Below is a small trained network, with its code and all its weights. Each question gives an input and a target symbol and asks what happens when units are switched off, that is, made to give their printed mean instead of their output.

import numpy as np


def w(rows, s, z=0):
    codes = np.array(rows[::2]) - 128.0
    scale = np.full(codes.shape[1], s)
    scale[-1] = z or s
    return codes * scale


def f(y):
    return y / 2 * (1 + np.tanh(0.7978845608 * (y + 0.044715 * y**3)))


def softmax(a):
    e = np.exp(a - a.max(-1, keepdims=True))
    return e / e.sum(-1, keepdims=True)


def log_softmax(a):
    a = a - a.max(-1, keepdims=True)
    return a - np.log(np.exp(a).sum(-1, keepdims=True))


def net(x, mask):
    ids = ['αδεζηθμπτφψω'.index(c) for c in x.split()]
    T = len(ids)
    res = E[ids] + P[:T]
    r = res
    for j in range(3):
        rows = slice(2 * j, 2 * j + 2)
        q, k, v = (r @ M[0][rows].T for M in (Q, K, V))
        z = softmax(np.where(np.tri(T) > 0, q @ k.T / 2**0.5, -1e9)) @ v
        o = O[0][rows]
        res = res + np.where(mask[j], z, o[:, -1]) @ o[:, :-1]
    y = f(res @ A[0][:, :-1].T + A[0][:, -1])
    res = res + np.where(mask[3:15], y, B[0][:, -1]) @ B[0][:, :-1]
    return log_softmax(res[-1] @ U[:, :-1].T + U[:, -1])


Q, K, V, O, A, B = {}, {}, {}, {}, {}, {}
E = w([
[40,24,43,144,97,59,221,161,64],'α',
[194,21,191,123,162,113,115,74,162],'δ',
[168,170,58,34,168,193,200,44,214],'ε',
[48,131,222,167,118,72,212,174,211],'ζ',
[192,254,74,230,185,48,76,55,14],'η',
[207,100,76,207,136,214,179,212,218],'θ',
[49,135,196,11,86,50,143,140,89],'μ',
[221,62,91,39,37,206,57,206,83],'π',
[62,173,226,72,222,180,66,203,186],'τ',
[61,14,61,185,76,199,72,45,177],'φ',
[58,68,185,100,242,170,215,203,42],'ψ',
[46,58,86,97,215,43,74,216,195],'ω',
],0.0064)
P = w([
[3,33,176,154,176,74,109,164,88],'0',
[32,24,168,148,205,78,128,135,109],'1',
[85,49,158,131,187,103,134,128,143],'2',
[112,65,139,108,179,131,134,121,143],'3',
[126,82,111,121,167,133,144,127,143],'4',
[138,90,98,115,164,146,148,139,151],'5',
[142,108,79,115,162,155,146,137,158],'6',
[135,120,77,118,178,172,145,142,159],'7',
[129,114,74,110,176,158,148,153,145],'8',
[101,88,92,115,173,164,148,153,150],'9',
],0.0027)
Q[0] = w([
[214,193,178,163,87,71,71,101,47],'head 1',
[219,200,178,162,86,74,71,101,45],'head 1',
[2,123,169,99,208,49,179,219,111],'head 2',
[4,147,177,94,207,45,192,228,100],'head 2',
[71,96,23,251,76,138,102,15,85],'head 3',
[72,104,26,252,80,132,115,12,88],'head 3',
],0.0074)
K[0] = w([
[69,100,198,179,152,47,77,109,64],'head 1',
[73,103,198,179,154,48,79,107,62],'head 1',
[155,246,150,225,229,14,106,106,5],'head 2',
[144,245,167,210,229,18,123,131,7],'head 2',
[150,197,53,251,136,86,66,21,59],'head 3',
[143,199,54,254,143,80,77,18,63],'head 3',
],0.0081)
V[0] = w([
[5,45,189,130,134,110,114,144,142],'head 1',
[73,175,118,35,167,106,158,2,150],'head 1',
[37,87,198,83,135,121,173,186,168],'head 2',
[44,86,195,80,138,116,186,187,136],'head 2',
[72,84,100,160,94,150,152,90,181],'head 3',
[172,189,135,153,179,97,171,122,107],'head 3',
],0.0057)
O[0] = w([
[157,37,223,183,168,51,57,67,84,252],'head 1',
[78,160,106,44,188,100,165,3,159,99],'head 1',
[35,187,120,141,138,112,142,180,110,218],'head 2',
[38,180,116,129,142,109,159,191,90,215],'head 2',
[31,124,71,187,71,140,166,102,159,168],'head 3',
[210,122,162,154,200,103,156,104,140,72],'head 3',
],0.005,0.0028)
A[0] = w([
[191,92,193,173,183,71,84,55,109,195],'neuron 1',
[102,79,122,156,122,158,71,32,154,205],'neuron 2',
[191,74,208,155,152,98,78,87,128,215],'neuron 3',
[60,133,116,224,56,140,167,155,195,190],'neuron 4',
[65,96,32,57,115,59,95,187,60,173],'neuron 5',
[120,79,77,222,189,151,232,211,94,206],'neuron 6',
[69,150,162,120,56,68,255,135,56,210],'neuron 7',
[73,108,71,162,39,194,75,62,148,145],'neuron 8',
[78,160,141,163,177,80,60,200,227,183],'neuron 9',
[154,108,99,44,181,172,208,76,207,225],'neuron 10',
[94,210,236,80,199,173,173,183,66,186],'neuron 11',
[154,87,129,85,123,202,67,223,90,254],'neuron 12',
],0.0067,0.003)
B[0] = w([
[178,102,188,192,196,54,89,49,95,177],'neuron 1',
[106,66,143,135,136,151,91,43,104,206],'neuron 2',
[208,54,207,162,168,77,72,82,116,183],'neuron 3',
[94,158,118,227,22,157,162,108,190,210],'neuron 4',
[80,109,15,46,107,34,82,184,66,244],'neuron 5',
[204,47,73,242,184,155,226,211,126,254],'neuron 6',
[122,113,180,91,36,53,254,93,69,200],'neuron 7',
[67,112,95,135,80,210,91,60,64,186],'neuron 8',
[54,199,150,178,162,103,50,175,253,228],'neuron 9',
[174,83,101,55,195,131,195,61,201,168],'neuron 10',
[32,204,242,93,177,240,157,122,73,207],'neuron 11',
[215,72,130,67,132,205,42,228,98,230],'neuron 12',
],0.005,0.0044)
U = w([
[145,95,31,149,47,23,218,147,63,11],'α',
[199,66,228,174,191,50,84,56,121,182],'δ',
[131,139,70,13,175,150,209,57,213,187],'ε',
[91,194,236,204,38,99,211,126,235,127],'ζ',
[173,253,66,188,153,104,111,110,55,159],'η',
[221,113,100,220,114,208,158,210,232,139],'θ',
[79,189,185,2,17,60,119,99,57,151],'μ',
[218,78,109,36,65,176,54,198,83,206],'π',
[75,243,216,102,163,237,38,156,174,69],'τ',
[44,114,80,180,64,213,78,50,90,117],'φ',
[98,116,158,116,199,226,220,177,12,5],'ψ',
[60,153,22,122,175,30,38,207,220,49],'ω',
],0.0049,0.0028)

Each question gives the input, a string of symbols that net reads in full, and the target symbol t.
The units are the heads (2 rows each of Q, K, V and O) and the neurons (one row each of A and B). Each row of codes is followed by its name. A weight is (code - 128) times the scale printed after its matrix; where a second scale follows, it is the last column's (O, A, B and U).
mask holds one flag per unit, heads first, then neurons. A switched-off unit (its flag False) gives its mean, the last column of its rows in O or B, instead of its output. The means were averaged over made-up inputs and are rounded, as every weight is.
A unit's drop is (log p(t) with every unit on - log p(t) with that unit switched off) / (log p(t) with every unit on - log p(t) with every unit switched off).
The circuit of an input: a set's keep is (log p(t) with only the set's units on - log p(t) with every unit switched off) / (log p(t) with every unit on - log p(t) with every unit switched off). Starting from the 12 units with the biggest drops (on a tie, the unit counted first), units are removed one at a time, each time the one whose removal leaves the highest keep (on an exact tie, the one counted first), for as long as the keep stays at least 0.8.
units of the circuit, in order: the units of the circuit, biggest drop first
most important unit: the unit with the biggest drop
k most important neurons: the k neurons with the biggest drops, biggest first
which heads matter: for each layer, one digit per head in row order, 1 if its drop is at least 0.15 and else 0, layers parted by /
drop when u is switched off: that unit's drop, to one decimal
input ω δ ζ τ, target τ: most important neuron	neuron 11
input π φ δ α ω, target ω: which heads matter	000
input φ ψ ζ, target ζ: which heads matter	010
input δ ε ζ ζ η φ φ, target δ: which heads matter	011
input π ψ η, target δ: units of the circuit, in order	head 3; neuron 1
input μ ζ τ μ ζ η ε φ φ ω, target ε: which heads matter	110
input μ ω ψ δ, target δ: which heads matter	100
input φ φ θ ω ε μ, target μ: which heads matter	000
input ψ ω ε ψ ζ ζ θ θ ψ μ, target μ: 4 most important neurons	neuron 7; neuron 6; neuron 5; neuron 11
input φ φ π φ ω ψ ζ, target ζ: 2 most important neurons	neuron 4; neuron 7
input η α φ ζ, target δ: 2 most important neurons	neuron 3; neuron 1
input φ η ω ω ω, target δ: which heads matter	110
input μ δ ψ π φ, target φ: which heads matter	001
input τ φ φ η δ φ τ τ, target δ: 2 most important neurons	neuron 3; neuron 1
input θ ω θ τ, target τ: which heads matter	000
input τ δ ψ μ θ δ ω α φ, target φ: most important unit	neuron 8
input φ ε ψ τ η δ ω ω α, target δ: drop when head 2 is switched off	1.3
input φ α θ, target θ: drop when neuron 6 is switched off	0.3
input φ ω φ δ φ φ ω η φ μ, target δ: drop when head 2 is switched off	1.7
